Below is a small trained network, with its code and all its weights. Each question gives an input and a target symbol and asks what happens when units are switched off, that is, made to give their printed mean instead of their output.

import numpy as np


def w(rows, s, z=0):
    codes = np.array(rows[::2]) - 128.0
    scale = np.full(codes.shape[1], s)
    scale[-1] = z or s
    return codes * scale


def norm(h):
    return h / np.sqrt((h * h).mean(-1, keepdims=True) + 1e-5)


def f(y):
    return np.maximum(y, 0)


def softmax(a):
    e = np.exp(a - a.max(-1, keepdims=True))
    return e / e.sum(-1, keepdims=True)


def log_softmax(a):
    a = a - a.max(-1, keepdims=True)
    return a - np.log(np.exp(a).sum(-1, keepdims=True))


def net(x, mask):
    ids = ['αβγδεζθλμξπφψω'.index(c) for c in x.split()]
    T = len(ids)
    res = E[ids] + P[:T]
    u = 0
    for l in range(2):
        r = norm(res)
        for j in range(2):
            rows = slice(4 * j, 4 * j + 4)
            q, k, v = (r @ M[l][rows].T for M in (Q, K, V))
            z = softmax(np.where(np.tri(T) > 0, q @ k.T / 4**0.5, -1e9)) @ v
            o = O[l][rows]
            res = res + np.where(mask[u + j], z, o[:, -1]) @ o[:, :-1]
        u += 2
        y = f(norm(res) @ A[l][:, :-1].T + A[l][:, -1])
        res = res + np.where(mask[u : u + 8], y, B[l][:, -1]) @ B[l][:, :-1]
        u += 8
    return log_softmax(norm(res)[-1] @ U[:, :-1].T + U[:, -1])


Q, K, V, O, A, B = {}, {}, {}, {}, {}, {}
E = w([
[97,6,123,119,141],'α',
[98,135,125,97,141],'β',
[134,214,253,174,59],'γ',
[116,66,115,134,110],'δ',
[173,64,103,166,168],'ε',
[115,127,136,120,206],'ζ',
[75,116,136,148,159],'θ',
[171,102,87,68,147],'λ',
[125,134,79,122,130],'μ',
[97,93,130,30,132],'ξ',
[93,98,56,138,192],'π',
[49,125,135,46,133],'φ',
[93,88,116,84,90],'ψ',
[106,97,145,131,137],'ω',
],0.0055)
P = w([
[221,81,188,89,128],'0',
[61,136,6,49,194],'1',
[56,118,39,76,184],'2',
[41,102,63,93,179],'3',
[34,89,75,102,170],'4',
[32,78,94,105,173],'5',
[30,68,105,112,162],'6',
[20,66,114,112,167],'7',
[18,61,128,116,164],'8',
[17,52,133,119,161],'9',
[16,51,143,122,153],'10',
],0.0027)
Q[0] = w([
[129,165,92,142,130],'0.h1',
[131,121,140,121,123],'0.h1',
[66,105,167,119,159],'0.h1',
[108,116,133,112,125],'0.h1',
[46,108,15,96,7],'0.h2',
[225,176,133,194,207],'0.h2',
[108,153,91,86,57],'0.h2',
[190,162,201,226,142],'0.h2',
],0.012)
K[0] = w([
[102,102,131,125,133],'0.h1',
[136,129,119,123,119],'0.h1',
[125,142,153,132,101],'0.h1',
[143,127,137,137,109],'0.h1',
[96,181,164,154,1],'0.h2',
[182,58,53,112,176],'0.h2',
[123,154,131,85,45],'0.h2',
[145,60,159,68,145],'0.h2',
],0.016)
V[0] = w([
[110,123,168,123,223],'0.h1',
[196,127,118,37,188],'0.h1',
[83,59,5,74,252],'0.h1',
[138,63,77,132,231],'0.h1',
[158,132,106,136,150],'0.h2',
[197,185,174,187,47],'0.h2',
[107,119,162,78,74],'0.h2',
[84,70,88,47,166],'0.h2',
],0.0042)
O[0] = w([
[190,160,105,157,212,160],'0.h1',
[254,206,133,139,103,161],'0.h1',
[191,234,6,62,140,253],'0.h1',
[227,164,36,117,115,191],'0.h1',
[124,106,125,100,124,110],'0.h2',
[207,213,80,130,64,35],'0.h2',
[138,178,152,161,167,150],'0.h2',
[51,32,202,114,228,206],'0.h2',
],0.0038,0.0047)
A[0] = w([
[120,43,87,193,45,68],'0.n1',
[64,117,219,161,109,135],'0.n2',
[50,192,183,166,83,159],'0.n3',
[123,239,215,150,136,43],'0.n4',
[48,158,90,135,77,84],'0.n5',
[97,249,51,251,64,96],'0.n6',
[126,255,104,80,13,49],'0.n7',
[127,131,209,186,51,2],'0.n8',
],0.0094,0.0035)
B[0] = w([
[105,77,171,47,99,208],'0.n1',
[41,105,173,154,89,233],'0.n2',
[68,164,78,188,59,236],'0.n3',
[187,208,183,119,127,159],'0.n4',
[136,63,87,135,97,215],'0.n5',
[109,62,23,214,143,252],'0.n6',
[81,200,112,22,78,226],'0.n7',
[1,104,184,194,139,169],'0.n8',
],0.015,0.0032)
Q[1] = w([
[30,195,140,89,161],'1.h1',
[175,122,181,240,78],'1.h1',
[72,89,50,153,124],'1.h1',
[161,54,202,95,104],'1.h1',
[117,110,66,221,167],'1.h2',
[98,127,51,79,208],'1.h2',
[182,205,92,121,81],'1.h2',
[2,138,99,109,201],'1.h2',
],0.02)
K[1] = w([
[136,154,147,146,5],'1.h1',
[71,88,21,103,167],'1.h1',
[94,137,150,210,117],'1.h1',
[93,80,166,62,158],'1.h1',
[149,146,160,217,154],'1.h2',
[120,158,168,200,49],'1.h2',
[36,157,86,126,147],'1.h2',
[149,192,222,141,88],'1.h2',
],0.022)
V[1] = w([
[130,199,140,179,125],'1.h1',
[94,120,117,191,193],'1.h1',
[121,187,235,135,58],'1.h1',
[99,91,84,104,50],'1.h1',
[181,198,209,239,194],'1.h2',
[195,28,252,153,36],'1.h2',
[66,33,136,219,242],'1.h2',
[172,94,44,250,100],'1.h2',
],0.012)
O[1] = w([
[162,148,124,94,163,86],'1.h1',
[169,133,97,155,158,118],'1.h1',
[123,164,169,111,203,141],'1.h1',
[120,76,172,111,123,135],'1.h1',
[251,141,124,152,166,61],'1.h2',
[172,65,209,114,88,149],'1.h2',
[154,118,131,255,120,121],'1.h2',
[168,56,76,157,153,3],'1.h2',
],0.015,0.0046)
A[1] = w([
[82,40,141,121,131,150],'1.n1',
[126,251,165,128,83,74],'1.n2',
[168,166,172,94,175,83],'1.n3',
[93,152,152,12,49,125],'1.n4',
[223,132,94,143,64,45],'1.n5',
[81,129,220,195,163,3],'1.n6',
[158,167,80,173,138,130],'1.n7',
[175,100,160,142,231,50],'1.n8',
],0.012,0.004)
B[1] = w([
[172,96,94,74,177,219],'1.n1',
[94,174,221,191,99,186],'1.n2',
[180,61,166,84,95,152],'1.n3',
[246,148,101,190,68,255],'1.n4',
[66,89,134,91,199,154],'1.n5',
[70,125,70,71,249,194],'1.n6',
[120,156,198,101,158,173],'1.n7',
[104,121,139,215,51,159],'1.n8',
],0.016,0.0073)
U = w([
[206,143,63,106,43,218],'α',
[80,204,110,11,98,130],'β',
[54,220,202,172,183,119],'γ',
[205,63,219,202,143,81],'δ',
[112,51,82,224,42,5],'ε',
[176,155,86,241,180,161],'ζ',
[159,35,62,54,161,164],'θ',
[152,210,79,79,225,168],'λ',
[215,193,194,66,150,177],'μ',
[122,69,206,53,28,66],'ξ',
[133,207,155,208,29,165],'π',
[59,170,11,143,107,136],'φ',
[56,72,135,148,138,173],'ψ',
[104,98,201,58,237,41],'ω',
],0.012,0.003)

Each question gives the input, a string of symbols that net reads in full, and the target symbol t.
The units are the heads (4 rows each of Q, K, V and O) and the neurons (one row each of A and B). Each row of codes is followed by its name. A weight is (code - 128) times the scale printed after its matrix; where a second scale follows, it is the last column's (O, A, B and U).
mask holds one flag per unit, layer by layer, with each layer's heads first. A switched-off unit (its flag False) gives its mean, the last column of its rows in O or B, instead of its output. The means were averaged over made-up inputs and are rounded, as every weight is.
A unit's drop is (log p(t) with every unit on - log p(t) with that unit switched off) / (log p(t) with every unit on - log p(t) with every unit switched off).
The circuit of an input: a set's keep is (log p(t) with only the set's units on - log p(t) with every unit switched off) / (log p(t) with every unit on - log p(t) with every unit switched off). Starting from the 12 units with the biggest drops (on a tie, the unit counted first), units are removed one at a time, each time the one whose removal leaves the highest keep (on an exact tie, the one counted first), for as long as the keep stays at least 0.8.
circuit, biggest first: the units of the circuit, biggest drop first
top k neurons: the k neurons with the biggest drops, biggest first
top k neurons in layer l: the k neurons of layer l with the biggest drops, biggest first
which heads matter: for each layer, one digit per head in row order, 1 if its drop is at least 0.15 and else 0, layers parted by /
input μ ω γ, target γ: which heads matter	01 / 10
input λ ε ψ, target α: top 2 neurons in layer 0	[0.n6; 0.n7]
input μ ω ε ω δ π α α β, target β: circuit, biggest first	[0.h1; 0.n6]
input θ ω λ δ, target ζ: which heads matter	00 / 01
input δ δ θ θ ω γ γ ξ φ δ, target ξ: circuit, biggest first	[0.h1; 0.n1; 0.h2]
input ξ λ α π ε δ ψ ω φ, target π: top 4 neurons	[0.n6; 0.n7; 0.n5; 0.n2]
input ξ α β δ ε ε δ λ, target π: which heads matter	11 / 01
input ω ξ π γ μ ζ δ δ φ γ ξ, target δ: top 2 neurons in layer 0	[0.n7; 0.n6]
input β γ ζ ψ ξ μ γ ξ ε ξ, target μ: circuit, biggest first	[1.h2; 0.n4]
input ψ π α, target ω: which heads matter	10 / 00
input ζ ε ε δ δ π ε ξ, target λ: top 4 neurons	[0.n1; 0.n6; 0.n7; 0.n5]
input ζ ψ φ ψ ζ ω θ ζ, target λ: top 4 neurons	[0.n1; 0.n6; 0.n7; 0.n5]
input ω γ β θ μ, target λ: circuit, biggest first	[1.h1; 0.n4]
input γ γ θ, target ψ: which heads matter	11 / 00
input φ π δ λ ξ θ β β, target γ: which heads matter	01 / 01
input δ φ β, target ξ: which heads matter	10 / 01
input α ω π ε α, target ε: circuit, biggest first	[1.h1; 0.n7]
input π φ ε π λ θ ψ ξ φ δ, target φ: top 4 neurons	[0.n6; 0.n7; 0.n2; 0.n5]
input β α ξ ω α ξ λ λ α δ ω, target μ: which heads matter	10 / 01
input δ δ δ θ ε δ γ ξ γ, target ξ: which heads matter	11 / 01
input γ φ ε ψ θ ε ξ μ α α γ, target ψ: top 2 neurons	[0.n3; 0.n7]
input ξ π λ ω α ξ, target π: which heads matter	01 / 01
input μ λ ξ β μ μ, target β: circuit, biggest first	[1.h2; 0.h1; 0.n6]
